-.08  -.05  .47  .43  -.07  -.09  .15  .17  -.03  -.22  .18  -.11  .66  .37  -.09  .51
.19  -.18  -.14  .39  -.28  -.24  .27  .24  .20  -.06  -.09  -.07  .38  -.21  -.01  .15
->
.19  -.18  -.14  .39  -.28  -.24  .27  .24  .20  -.06  -.09  -.07  .38  -.21  -.01  .15
-.08  -.05  .47  .43  -.07  -.09  .15  .17  -.03  -.22  .18  -.11  .66  .37  -.09  .51

-.35  .10  -.15  -.45  .12  -.04  -.40
-.20  .06  -.09  -.27  .07  -.02  -.23
-.43  .12  -.18  -.56  .15  -.05  -.49
->
-.43  .12  -.18  -.56  .15  -.05  -.49
-.35  .10  -.15  -.45  .12  -.04  -.40
-.20  .06  -.09  -.27  .07  -.02  -.23

-.04  -.02  .08  .55  -.19  .01  .47  .74  .27  .26  .21  .51  -.21
.08  .11  -.48  .34  -.25  .17  -.49  .36  -.09  .18  -.54  .36  -.55
->
.08  .11  -.48  .34  -.25  .17  -.49  .36  -.09  .18  -.54  .36  -.55
-.04  -.02  .08  .55  -.19  .01  .47  .74  .27  .26  .21  .51  -.21

.37  -.32  .12  -.14  .12  .17  -.22
.62  .25  -.16  -.30  -.26  .16  -.53
->
.62  .25  -.16  -.30  -.26  .16  -.53
.37  -.32  .12  -.14  .12  .17  -.22

.16  -.29  .14  .24  -.23  -.23  .18  -.53  .07  .08  .59  .56  -.14  .10
-.08  .60  .20  -.38  .11  -.02  -.36  .14  -.12  .44  -.33  .18  .57  .05
.27  .18  .49  -.07  .19  -.09  .10  .35  -.14  .30  -.47  -.09  -.25  -.43
.60  .32  -.32  -.25  .35  -.24  -.41  -.08  -.42  -.26  .08  .11  -.25  .26
->
.60  .32  -.32  -.25  .35  -.24  -.41  -.08  -.42  -.26  .08  .11  -.25  .26
.16  -.29  .14  .24  -.23  -.23  .18  -.53  .07  .08  .59  .56  -.14  .10
-.08  .60  .20  -.38  .11  -.02  -.36  .14  -.12  .44  -.33  .18  .57  .05
.27  .18  .49  -.07  .19  -.09  .10  .35  -.14  .30  -.47  -.09  -.25  -.43

-.09  -.13  .03  -.15  -.23  .09  -.18  -.19  -.07  -.12  .19  -.19  .14  .00  -.55  .01
-.01  -.04  -.29  .02  -.12  -.01  -.06  -.07  -.02  -.04  -.23  -.02  -.09  -.01  -.06  -.16
->
-.01  -.04  -.29  .02  -.12  -.01  -.06  -.07  -.02  -.04  -.23  -.02  -.09  -.01  -.06  -.16
-.09  -.13  .03  -.15  -.23  .09  -.18  -.19  -.07  -.12  .19  -.19  .14  .00  -.55  .01
